Below is a small trained network, with its code and all its weights. Each question gives an input and a class and asks what happens when units are switched off, that is, made to give their printed mean instead of their output.

import numpy as np


def w(rows, s, z=0):
    codes = np.array(rows[::2]) - 128.0
    scale = np.full(codes.shape[1], s)
    scale[-1] = z or s
    return codes * scale


def f(y):
    return y / 2 * (1 + np.tanh(0.7978845608 * (y + 0.044715 * y**3)))


def log_softmax(a):
    a = a - a.max(-1, keepdims=True)
    return a - np.log(np.exp(a).sum(-1, keepdims=True))


def net(x, mask):
    res = np.array(x, float).reshape(1, 6) / 4 @ E
    y = f(res @ A[0][:, :-1].T + A[0][:, -1])
    res = res + np.where(mask, y, B[0][:, -1]) @ B[0][:, :-1]
    return log_softmax(res[-1] @ U[:, :-1].T + U[:, -1])


A, B = {}, {}
E = w([
[129,179,134,94],'x0',
[67,68,61,127],'x1',
[97,166,146,231],'x2',
[165,148,78,255],'x3',
[200,123,121,183],'x4',
[86,202,68,120],'x5',
],0.0093)
A[0] = w([
[56,122,232,69,192],'neuron 1',
[144,124,63,206,158],'neuron 2',
[35,25,147,126,198],'neuron 3',
[164,171,194,156,173],'neuron 4',
[191,31,147,119,156],'neuron 5',
[196,23,195,167,140],'neuron 6',
[214,35,134,145,190],'neuron 7',
[166,187,202,154,150],'neuron 8',
[1,192,120,154,208],'neuron 9',
[163,192,190,121,106],'neuron 10',
[145,92,146,156,253],'neuron 11',
],0.0099,0.0065)
B[0] = w([
[167,19,60,83,255],'neuron 1',
[57,71,65,69,226],'neuron 2',
[212,147,2,174,248],'neuron 3',
[153,176,105,134,200],'neuron 4',
[92,128,93,109,217],'neuron 5',
[65,180,131,116,228],'neuron 6',
[51,150,85,118,236],'neuron 7',
[162,175,87,187,199],'neuron 8',
[80,127,50,106,255],'neuron 9',
[197,146,128,117,169],'neuron 10',
[89,155,58,130,225],'neuron 11',
],0.0097,0.008)
U = w([
[88,192,147,155,147],'0',
[79,83,92,95,166],'1',
[124,56,236,207,2],'2',
[218,160,111,199,120],'3',
[121,60,250,198,10],'4',
[184,104,180,112,75],'5',
[156,89,206,79,136],'6',
],0.014,0.0069)

Each question gives the input, the list of numbers given to net, and the class t.
The units are the neurons (one row each of A and B). Each row of codes is followed by its name. A weight is (code - 128) times the scale printed after its matrix; where a second scale follows, it is the last column's (A, B and U).
mask holds one flag per neuron, in row order. A switched-off neuron (its flag False) gives its mean, the last column of its row in B, instead of its output. The means were averaged over made-up inputs and are rounded, as every weight is.
A unit's drop is (log p(t) with every unit on - log p(t) with that unit switched off) / (log p(t) with every unit on - log p(t) with every unit switched off).
The circuit of an input: a set's keep is (log p(t) with only the set's units on - log p(t) with every unit switched off) / (log p(t) with every unit on - log p(t) with every unit switched off). Starting from all 11 units, units are removed one at a time, each time the one whose removal leaves the highest keep (on an exact tie, the one counted first), for as long as the keep stays at least 0.8.
circuit, biggest first: the units of the circuit, biggest drop first
k most important neurons: the k neurons with the biggest drops, biggest first
drop when u is switched off: that unit's drop, to one decimal
input [-1,-2,7,4,5,4], class 1: circuit, biggest first : [neuron 2]
input [5,2,8,3,5,-8], class 0: circuit, biggest first : [neuron 1; neuron 6]
input [0,-3,7,5,1,6], class 1: 4 most important neurons : [neuron 2; neuron 9; neuron 3; neuron 6]
input [-6,-6,-2,2,-4,5], class 0: 2 most important neurons : [neuron 3; neuron 1]
input [6,-4,-4,7,8,-8], class 0: circuit, biggest first : [neuron 6; neuron 7]
input [4,0,4,6,3,8], class 1: 2 most important neurons : [neuron 2; neuron 9]
input [8,-2,7,-4,8,-7], class 0: 3 most important neurons : [neuron 3; neuron 6; neuron 7]
input [-7,-4,3,4,7,-4], class 0: 2 most important neurons : [neuron 1; neuron 6]
input [-8,-8,4,-6,-1,-4], class 3: 2 most important neurons : [neuron 2; neuron 8]
input [-2,2,7,8,1,-8], class 1: drop when neuron 2 is switched off : 1.2
input [5,3,5,7,2,1], class 1: drop when neuron 2 is switched off : 1.2
input [8,-3,4,-5,2,2], class 3: drop when neuron 2 is switched off : 0.2
